Here is a tiny trained network, its code and every weight. The questions are about switching its units off for an input and a target symbol, where a switched-off unit gives its printed mean instead of its output.

import numpy as np


def w(rows, s, z=0):
    codes = np.array(rows[::2]) - 128.0
    scale = np.full(codes.shape[1], s)
    scale[-1] = z or s
    return codes * scale


def f(y):
    return y / 2 * (1 + np.tanh(0.7978845608 * (y + 0.044715 * y**3)))


def softmax(a):
    e = np.exp(a - a.max(-1, keepdims=True))
    return e / e.sum(-1, keepdims=True)


def log_softmax(a):
    a = a - a.max(-1, keepdims=True)
    return a - np.log(np.exp(a).sum(-1, keepdims=True))


def net(x, mask):
    ids = ['ΓΘΠΦαδζηλμξστψω'.index(c) for c in x.split()]
    T = len(ids)
    res = E[ids] + P[:T]
    r = res
    for j in range(2):
        rows = slice(2 * j, 2 * j + 2)
        q, k, v = (r @ M[0][rows].T for M in (Q, K, V))
        z = softmax(np.where(np.tri(T) > 0, q @ k.T / 2**0.5, -1e9)) @ v
        o = O[0][rows]
        res = res + np.where(mask[j], z, o[:, -1]) @ o[:, :-1]
    y = f(res @ A[0][:, :-1].T + A[0][:, -1])
    res = res + np.where(mask[2:10], y, B[0][:, -1]) @ B[0][:, :-1]
    return log_softmax(res[-1] @ U[:, :-1].T + U[:, -1])


Q, K, V, O, A, B = {}, {}, {}, {}, {}, {}
E = w([
[90,128,111,40,126],'Γ',
[86,34,127,21,165],'Θ',
[169,188,177,250,187],'Π',
[107,153,157,140,120],'Φ',
[119,101,167,67,219],'α',
[55,64,101,174,80],'δ',
[131,84,103,41,234],'ζ',
[107,167,156,146,64],'η',
[104,106,135,142,85],'λ',
[65,162,212,197,147],'μ',
[98,84,106,132,114],'ξ',
[169,166,232,249,134],'σ',
[36,3,9,50,19],'τ',
[47,76,102,126,86],'ψ',
[50,182,133,145,71],'ω',
],0.015)
P = w([
[196,153,158,184,118],'0',
[154,135,104,154,127],'1',
[87,57,238,95,238],'2',
[169,179,136,137,117],'3',
[175,123,100,179,149],'4',
[76,90,250,114,194],'5',
[160,164,123,115,130],'6',
[164,111,94,191,139],'7',
[34,66,193,89,135],'8',
[168,161,140,154,106],'9',
[155,104,76,158,136],'10',
[78,103,183,22,95],'11',
],0.014)
Q[0] = w([
[155,211,133,176,126],'h0',
[78,149,40,195,106],'h0',
[147,41,201,30,89],'h1',
[143,131,99,4,158],'h1',
],0.011)
K[0] = w([
[158,141,104,171,59],'h0',
[124,157,177,255,94],'h0',
[84,45,183,151,108],'h1',
[134,140,127,13,162],'h1',
],0.0091)
V[0] = w([
[135,160,98,47,118],'h0',
[121,156,151,190,66],'h0',
[103,113,164,162,80],'h1',
[152,119,156,245,156],'h1',
],0.011)
O[0] = w([
[126,101,92,138,211,39],'h0',
[55,109,62,128,97,184],'h0',
[200,96,139,105,92,211],'h1',
[11,118,2,9,186,255],'h1',
],0.0057,0.0058)
A[0] = w([
[185,127,171,5,120,44],'n0',
[79,87,149,2,131,116],'n1',
[139,194,62,194,67,126],'n2',
[144,75,189,107,142,5],'n3',
[155,174,137,244,119,134],'n4',
[146,129,86,195,111,3],'n5',
[17,177,192,155,42,112],'n6',
[122,64,228,158,188,134],'n7',
],0.009,0.0062)
B[0] = w([
[15,169,168,150,224,144],'n0',
[124,166,138,214,53,216],'n1',
[223,90,110,81,238,183],'n2',
[66,227,23,126,204,141],'n3',
[21,121,144,2,92,124],'n4',
[83,30,193,1,179,116],'n5',
[142,196,177,137,245,254],'n6',
[129,81,121,118,29,204],'n7',
],0.0072,0.0087)
U = w([
[102,167,118,42,65,21],'Γ',
[2,3,221,64,119,193],'Θ',
[128,106,49,147,180,17],'Π',
[125,150,105,73,90,117],'Φ',
[83,81,141,51,123,72],'α',
[121,46,78,148,166,254],'δ',
[165,70,120,218,214,95],'ζ',
[163,176,84,70,94,181],'η',
[179,166,65,226,78,170],'λ',
[54,154,194,179,111,154],'μ',
[117,73,94,119,121,122],'ξ',
[118,96,72,181,147,174],'σ',
[126,96,92,67,53,76],'τ',
[69,144,82,128,67,50],'ψ',
[175,193,112,144,159,116],'ω',
],0.0087,0.0054)

Each question gives the input, a string of symbols that net reads in full, and the target symbol t.
The units are the heads (2 rows each of Q, K, V and O) and the neurons (one row each of A and B). Each row of codes is followed by its name. A weight is (code - 128) times the scale printed after its matrix; where a second scale follows, it is the last column's (O, A, B and U).
mask holds one flag per unit, heads first, then neurons. A switched-off unit (its flag False) gives its mean, the last column of its rows in O or B, instead of its output. The means were averaged over made-up inputs and are rounded, as every weight is.
A unit's drop is (log p(t) with every unit on - log p(t) with that unit switched off) / (log p(t) with every unit on - log p(t) with every unit switched off).
The circuit of an input: a set's keep is (log p(t) with only the set's units on - log p(t) with every unit switched off) / (log p(t) with every unit on - log p(t) with every unit switched off). Starting from all 10 units, units are removed one at a time, each time the one whose removal leaves the highest keep (on an exact tie, the one counted first), for as long as the keep stays at least 0.8.
circuit, biggest first: the units of the circuit, biggest drop first
most important unit: the unit with the biggest drop
k most important neurons: the k neurons with the biggest drops, biggest first
drop when u is switched off: that unit's drop, to one decimal
input λ ω ω δ η μ Φ α ω ζ ω δ, target μ: most important unit : n1
input ω μ δ μ ψ ξ ω λ Π λ μ ξ, target μ: circuit, biggest first : n1; n0
input σ η λ η Φ ζ Π ζ ω μ ξ λ, target μ: 2 most important neurons : n0; n1
input α Φ μ σ λ Φ ω Γ μ ω η μ, target μ: 2 most important neurons : n1; n6
input ω λ ω τ Φ ω ω Θ ω, target μ: circuit, biggest first : n6; n1
input ω ψ η Φ μ σ μ η η, target μ: circuit, biggest first : n1; n6
input Π Φ η Θ η Φ η ω Φ, target μ: 2 most important neurons : n1; n2
input η α μ Θ λ ξ Φ η η ω ζ Φ, target μ: 2 most important neurons : n1; n0
input μ ψ λ α τ ω τ Γ ω τ ω λ, target μ: 3 most important neurons : n1; n0; n2
input η ζ α ω ω σ, target Θ: 2 most important neurons : n7; n6
input η ω ζ Φ ω ζ η ω δ α μ α, target μ: 3 most important neurons : n3; n0; n1
input ω μ ω η λ σ, target Θ: drop when n7 is switched off : 0.3
input ζ ω δ ξ λ η λ η τ Π ω τ, target μ: drop when h1 is switched off : 0.1
input ω ζ ω η ω ω μ ψ μ η η μ, target μ: circuit, biggest first : n1
input Π τ τ σ ω η Γ τ η ω Γ Γ, target μ: drop when n6 is switched off : -0.1
